Below are the code and all the weights of a small trained network. Each question names an input and a class and asks about switching units off, where a switched-off unit gives its printed mean instead of its output.

import numpy as np


def w(rows, s, z=0):
    codes = np.array(rows[::2]) - 128.0
    scale = np.full(codes.shape[1], s)
    scale[-1] = z or s
    return codes * scale


def f(y):
    return np.maximum(y, 0)


def log_softmax(a):
    a = a - a.max(-1, keepdims=True)
    return a - np.log(np.exp(a).sum(-1, keepdims=True))


def net(x, mask):
    res = np.array(x, float).reshape(1, 4) / 4 @ E
    y = f(res @ A[0][:, :-1].T + A[0][:, -1])
    res = res + np.where(mask, y, B[0][:, -1]) @ B[0][:, :-1]
    return log_softmax(res[-1] @ U[:, :-1].T + U[:, -1])


A, B = {}, {}
E = w([
[126,66,93,166,245,196,25,163,48,125,87],'x0',
[104,101,115,129,150,158,218,111,106,178,72],'x1',
[77,170,96,182,212,63,55,195,158,70,183],'x2',
[215,71,154,187,58,187,102,155,249,38,37],'x3',
],0.012)
A[0] = w([
[154,89,172,179,143,122,144,161,196,128,162,103],'n1',
[116,109,199,123,157,102,94,119,136,102,151,1],'n2',
[103,95,111,114,205,121,151,183,69,211,100,115],'n3',
[72,212,85,52,92,58,134,96,92,173,142,157],'n4',
[125,163,155,205,142,120,51,224,221,10,176,165],'n5',
[5,217,176,21,24,32,185,106,70,191,211,160],'n6',
[81,78,103,105,197,209,139,175,92,171,57,193],'n7',
[188,93,212,57,38,200,154,132,198,153,11,159],'n8',
[103,226,93,69,129,84,184,75,94,146,223,119],'n9',
[122,255,97,66,121,53,163,71,115,181,191,147],'n10',
[204,84,138,136,41,170,175,91,139,124,94,132],'n11',
],0.01,0.0086)
B[0] = w([
[132,141,120,43,132,112,42,119,78,90,110,153],'n1',
[106,117,118,106,156,115,74,71,137,151,76,133],'n2',
[76,108,162,226,197,173,165,169,100,203,82,178],'n3',
[92,172,169,142,98,140,114,89,200,219,122,202],'n4',
[134,193,20,62,127,5,30,194,124,59,169,216],'n5',
[195,97,238,134,225,132,254,118,254,188,241,252],'n6',
[97,151,59,210,89,148,86,118,38,166,35,188],'n7',
[245,98,121,56,10,162,134,61,116,24,55,243],'n8',
[112,88,147,201,192,120,227,170,187,199,183,209],'n9',
[69,139,188,88,182,71,215,146,225,194,187,214],'n10',
[157,90,250,167,84,138,138,65,145,66,94,207],'n11',
],0.009,0.029)
U = w([
[92,129,199,119,199,97,247,83,184,208,250,1],'0',
[39,85,81,187,194,205,138,99,6,199,63,210],'1',
[103,145,48,131,181,34,44,226,179,13,190,207],'2',
[229,48,139,83,1,214,168,46,140,41,82,137],'3',
],0.0092,0.0051)

Each question gives the input, the list of numbers given to net, and the class t.
The units are the neurons (one row each of A and B). Each row of codes is followed by its name. A weight is (code - 128) times the scale printed after its matrix; where a second scale follows, it is the last column's (A, B and U).
mask holds one flag per neuron, in row order. A switched-off neuron (its flag False) gives its mean, the last column of its row in B, instead of its output. The means were averaged over made-up inputs and are rounded, as every weight is.
A unit's drop is (log p(t) with every unit on - log p(t) with that unit switched off) / (log p(t) with every unit on - log p(t) with every unit switched off).
The circuit of an input: a set's keep is (log p(t) with only the set's units on - log p(t) with every unit switched off) / (log p(t) with every unit on - log p(t) with every unit switched off). Starting from all 11 units, units are removed one at a time, each time the one whose removal leaves the highest keep (on an exact tie, the one counted first), for as long as the keep stays at least 0.8.
units of the circuit, in order: the units of the circuit, biggest drop first
unit that matters most: the unit with the biggest drop
k most important neurons: the k neurons with the biggest drops, biggest first
drop when u is switched off: that unit's drop, to one decimal
input [2,-4,1,8], class 2: unit that matters most -> n5
input [5,-1,6,-5], class 1: units of the circuit, in order -> [n6, n3]
input [3,6,4,8], class 3: 4 most important neurons -> [n8, n10, n9, n7]
input [-6,-4,2,8], class 3: 2 most important neurons -> [n8, n11]
input [5,3,-6,-7], class 1: 3 most important neurons -> [n7, n3, n11]
input [3,-2,7,-4], class 2: 2 most important neurons -> [n5, n6]
input [-8,3,-8,0], class 3: 3 most important neurons -> [n8, n11, n3]
input [5,3,8,1], class 2: drop when n5 is switched off -> 0.3
input [-4,-7,4,7], class 2: drop when n5 is switched off -> 0.5
input [-4,-4,1,6], class 3: drop when n8 is switched off -> 1.6
input [-4,6,6,7], class 2: drop when n5 is switched off -> 0.9
